Below are the code and all the weights of a small trained network. Each question names an input and a class and asks about switching units off, where a switched-off unit gives its printed mean instead of its output.

import numpy as np


def w(rows, s, z=0):
    codes = np.array(rows[::2]) - 128.0
    scale = np.full(codes.shape[1], s)
    scale[-1] = z or s
    return codes * scale


def norm(h):
    return h / np.sqrt((h * h).mean(-1, keepdims=True) + 1e-5)


def f(y):
    return np.maximum(y, 0)


def log_softmax(a):
    a = a - a.max(-1, keepdims=True)
    return a - np.log(np.exp(a).sum(-1, keepdims=True))


def net(x, mask):
    res = np.array(x, float).reshape(1, 2) / 4 @ E
    u = 0
    for l in range(2):
        y = f(norm(res) @ A[l][:, :-1].T + A[l][:, -1])
        res = res + np.where(mask[u : u + 8], y, B[l][:, -1]) @ B[l][:, :-1]
        u += 8
    return log_softmax(norm(res)[-1] @ U[:, :-1].T + U[:, -1])


A, B = {}, {}
E = w([
[106,148,54,134,171,103,53,210],'x0',
[54,176,84,173,2,111,156,98],'x1',
],0.003)
A[0] = w([
[114,100,166,123,65,118,152,92,4],'0.n1',
[37,196,130,176,62,154,149,94,119],'0.n2',
[78,140,84,142,100,93,28,252,81],'0.n3',
[76,121,63,120,53,80,134,198,71],'0.n4',
[206,49,158,49,201,135,165,130,152],'0.n5',
[103,128,82,141,172,69,28,216,116],'0.n6',
[208,45,224,56,167,175,165,101,121],'0.n7',
[207,44,132,63,205,156,117,204,78],'0.n8',
],0.0033,0.0021)
B[0] = w([
[146,80,117,148,100,121,125,141,157],'0.n1',
[156,88,146,34,149,69,161,170,219],'0.n2',
[89,210,93,148,179,155,115,129,210],'0.n3',
[133,175,85,198,165,190,157,128,183],'0.n4',
[43,253,113,150,148,142,138,67,248],'0.n5',
[167,111,164,100,18,76,132,165,221],'0.n6',
[139,178,103,201,188,163,90,109,252],'0.n7',
[161,43,168,84,64,119,100,137,240],'0.n8',
],0.0038,0.0042)
A[1] = w([
[143,145,133,28,105,56,2,241,210],'1.n1',
[146,83,148,123,70,111,217,120,32],'1.n2',
[199,62,174,92,196,140,74,145,96],'1.n3',
[73,123,161,128,170,135,151,85,78],'1.n4',
[87,149,160,146,125,181,168,64,244],'1.n5',
[177,42,126,107,158,200,133,63,4],'1.n6',
[93,39,150,100,35,108,166,92,39],'1.n7',
[176,45,124,71,81,91,217,122,42],'1.n8',
],0.0038,0.0012)
B[1] = w([
[107,48,195,92,145,109,189,53,254],'1.n1',
[177,44,145,164,125,147,111,206,176],'1.n2',
[87,137,93,148,33,94,170,173,182],'1.n3',
[118,157,126,158,140,120,151,94,157],'1.n4',
[168,154,151,89,157,159,45,134,207],'1.n5',
[125,163,42,117,98,122,119,92,150],'1.n6',
[214,37,81,159,171,185,89,182,180],'1.n7',
[236,43,24,253,108,244,81,195,178],'1.n8',
],0.0047,0.0046)
U = w([
[172,254,162,160,193,196,60,41,84],'0',
[89,2,224,61,125,32,152,127,254],'1',
[248,3,86,199,92,195,115,191,87],'2',
[34,236,49,148,88,64,181,182,124],'3',
],0.0081,0.00061)

Each question gives the input, the list of numbers given to net, and the class t.
The units are the neurons (one row each of A and B). Each row of codes is followed by its name. A weight is (code - 128) times the scale printed after its matrix; where a second scale follows, it is the last column's (A, B and U).
mask holds one flag per neuron, layer by layer. A switched-off neuron (its flag False) gives its mean, the last column of its row in B, instead of its output. The means were averaged over made-up inputs and are rounded, as every weight is.
A unit's drop is (log p(t) with every unit on - log p(t) with that unit switched off) / (log p(t) with every unit on - log p(t) with every unit switched off).
k most important neurons: the k neurons with the biggest drops, biggest first
top k neurons in layer l: the k neurons of layer l with the biggest drops, biggest first
drop when u is switched off: that unit's drop, to one decimal
input [8,1], class 3: 2 most important neurons : [0.n3 0.n8]
input [1,0], class 1: most important neuron : [0.n6]
input [0,-5], class 0: 3 most important neurons : [0.n5 0.n7 0.n2]
input [2,3], class 3: 2 most important neurons : [0.n4 0.n8]
input [6,1], class 3: top 2 neurons in layer 0 : [0.n3 0.n8]
input [0,7], class 2: top 4 neurons in layer 0 : [0.n5 0.n7 0.n2 0.n3]
input [7,1], class 3: top 3 neurons in layer 0 : [0.n3 0.n8 0.n4]
input [2,1], class 3: top 2 neurons in layer 0 : [0.n3 0.n4]
input [0,6], class 2: top 3 neurons in layer 0 : [0.n5 0.n7 0.n2]
input [1,3], class 3: top 3 neurons in layer 0 : [0.n4 0.n8 0.n2]
input [7,-6], class 1: drop when 1.n1 is switched off : 0.1
input [-1,-6], class 0: drop when 0.n5 is switched off : 2.1
input [8,-3], class 1: drop when 1.n1 is switched off : 0.2
input [5,-1], class 1: most important neuron : [1.n1]
